Below are the code and all the weights of a small trained network. Each question names an input and a class and asks about switching units off, where a switched-off unit gives its printed mean instead of its output.

import numpy as np


def w(rows, s, z=0):
    codes = np.array(rows[::2]) - 128.0
    scale = np.full(codes.shape[1], s)
    scale[-1] = z or s
    return codes * scale


def f(y):
    return y / 2 * (1 + np.tanh(0.7978845608 * (y + 0.044715 * y**3)))


def log_softmax(a):
    a = a - a.max(-1, keepdims=True)
    return a - np.log(np.exp(a).sum(-1, keepdims=True))


def net(x, mask):
    res = np.array(x, float).reshape(1, 6) / 4 @ E
    y = f(res @ A[0][:, :-1].T + A[0][:, -1])
    res = res + np.where(mask, y, B[0][:, -1]) @ B[0][:, :-1]
    return log_softmax(res[-1] @ U[:, :-1].T + U[:, -1])


A, B = {}, {}
E = w([
[72,187,212,121,95],'x0',
[130,132,120,123,124],'x1',
[105,239,109,195,199],'x2',
[123,141,109,121,115],'x3',
[134,136,128,129,120],'x4',
[138,162,109,2,211],'x5',
],0.0088)
A[0] = w([
[185,80,173,87,74,48],'neuron 0',
[128,48,162,82,79,108],'neuron 1',
[86,85,157,18,181,32],'neuron 2',
[72,192,217,62,39,128],'neuron 3',
[135,45,59,164,162,79],'neuron 4',
[120,99,60,112,120,249],'neuron 5',
[89,154,198,104,90,120],'neuron 6',
[149,143,169,26,180,25],'neuron 7',
[212,131,7,144,108,83],'neuron 8',
[121,118,127,175,79,22],'neuron 9',
[164,223,84,200,163,112],'neuron 10',
[97,79,119,236,36,79],'neuron 11',
[238,58,179,87,19,18],'neuron 12',
[109,185,123,139,137,18],'neuron 13',
[104,155,87,62,206,173],'neuron 14',
[142,112,151,178,69,106],'neuron 15',
[2,132,181,99,97,4],'neuron 16',
[214,123,25,143,110,115],'neuron 17',
[136,98,86,64,10,148],'neuron 18',
[47,187,200,109,83,115],'neuron 19',
[87,145,146,113,72,81],'neuron 20',
[89,113,121,171,57,131],'neuron 21',
[7,75,42,133,171,20],'neuron 22',
],0.0087,0.0033)
B[0] = w([
[179,154,81,223,74,177],'neuron 0',
[188,122,133,223,93,204],'neuron 1',
[52,183,84,121,75,182],'neuron 2',
[169,55,143,115,223,220],'neuron 3',
[135,112,133,43,186,190],'neuron 4',
[137,147,240,80,170,192],'neuron 5',
[149,85,144,85,209,173],'neuron 6',
[48,148,71,69,68,182],'neuron 7',
[180,49,155,92,186,200],'neuron 8',
[86,89,89,45,100,153],'neuron 9',
[169,151,88,194,47,228],'neuron 10',
[31,125,125,57,97,254],'neuron 11',
[175,188,80,172,56,226],'neuron 12',
[189,57,67,186,118,138],'neuron 13',
[136,151,137,109,13,220],'neuron 14',
[62,140,114,51,139,185],'neuron 15',
[127,156,91,131,250,162],'neuron 16',
[147,49,182,87,217,200],'neuron 17',
[176,144,149,228,140,211],'neuron 18',
[202,36,113,157,191,201],'neuron 19',
[201,100,129,127,168,145],'neuron 20',
[90,127,123,2,130,191],'neuron 21',
[178,61,118,166,154,128],'neuron 22',
],0.0062,0.0069)
U = w([
[133,48,133,93,211,87],'0',
[138,154,87,194,58,143],'1',
[1,111,82,64,59,4],'2',
[100,108,160,115,113,212],'3',
[104,128,154,121,104,123],'4',
],0.0085,0.003)

Each question gives the input, the list of numbers given to net, and the class t.
The units are the neurons (one row each of A and B). Each row of codes is followed by its name. A weight is (code - 128) times the scale printed after its matrix; where a second scale follows, it is the last column's (A, B and U).
mask holds one flag per neuron, in row order. A switched-off neuron (its flag False) gives its mean, the last column of its row in B, instead of its output. The means were averaged over made-up inputs and are rounded, as every weight is.
A unit's drop is (log p(t) with every unit on - log p(t) with that unit switched off) / (log p(t) with every unit on - log p(t) with every unit switched off).
The circuit of an input: a set's keep is (log p(t) with only the set's units on - log p(t) with every unit switched off) / (log p(t) with every unit on - log p(t) with every unit switched off). Starting from the 12 units with the biggest drops (on a tie, the unit counted first), units are removed one at a time, each time the one whose removal leaves the highest keep (on an exact tie, the one counted first), for as long as the keep stays at least 0.8.
circuit, biggest first: the units of the circuit, biggest drop first
unit that matters most: the unit with the biggest drop
k most important neurons: the k neurons with the biggest drops, biggest first
drop of u: that unit's drop, to one decimal
input [6,0,-1,3,0,-8], class 2: circuit, biggest first	neuron 11
input [-4,0,4,2,5,8], class 2: circuit, biggest first	neuron 7; neuron 14
input [-7,2,-7,8,-4,7], class 4: 2 most important neurons	neuron 2; neuron 14
input [-3,5,-2,-2,0,7], class 2: circuit, biggest first	neuron 7; neuron 2
input [-5,-2,-8,-7,5,2], class 1: circuit, biggest first	neuron 12; neuron 0
input [4,-1,8,-8,6,8], class 1: 3 most important neurons	neuron 10; neuron 11; neuron 13
input [8,-8,6,-5,1,-6], class 0: circuit, biggest first	neuron 19; neuron 3; neuron 6
input [6,-8,-8,6,7,-4], class 1: 4 most important neurons	neuron 12; neuron 0; neuron 1; neuron 18
input [7,-7,8,1,-1,8], class 1: circuit, biggest first	neuron 10; neuron 13
input [7,4,-4,-5,-1,1], class 0: circuit, biggest first	neuron 3; neuron 19
input [-7,2,7,-5,4,-6], class 0: circuit, biggest first	neuron 17; neuron 8
input [-3,-8,-6,-7,-4,7], class 2: 2 most important neurons	neuron 7; neuron 2
input [-8,-8,-2,6,-2,-6], class 0: 2 most important neurons	neuron 17; neuron 8
input [3,2,5,0,0,5], class 1: unit that matters most	neuron 11
input [5,1,1,-2,4,-4], class 0: 2 most important neurons	neuron 19; neuron 3
input [-7,-1,-2,2,-5,-5], class 0: 2 most important neurons	neuron 17; neuron 8
input [-1,5,6,1,-1,6], class 1: drop of neuron 18	-0.1
input [-2,1,6,2,7,-7], class 2: drop of neuron 11	0.3
input [-2,-7,7,-4,-6,1], class 1: drop of neuron 10	0.2
input [-3,-5,-3,4,2,-5], class 2: unit that matters most	neuron 11
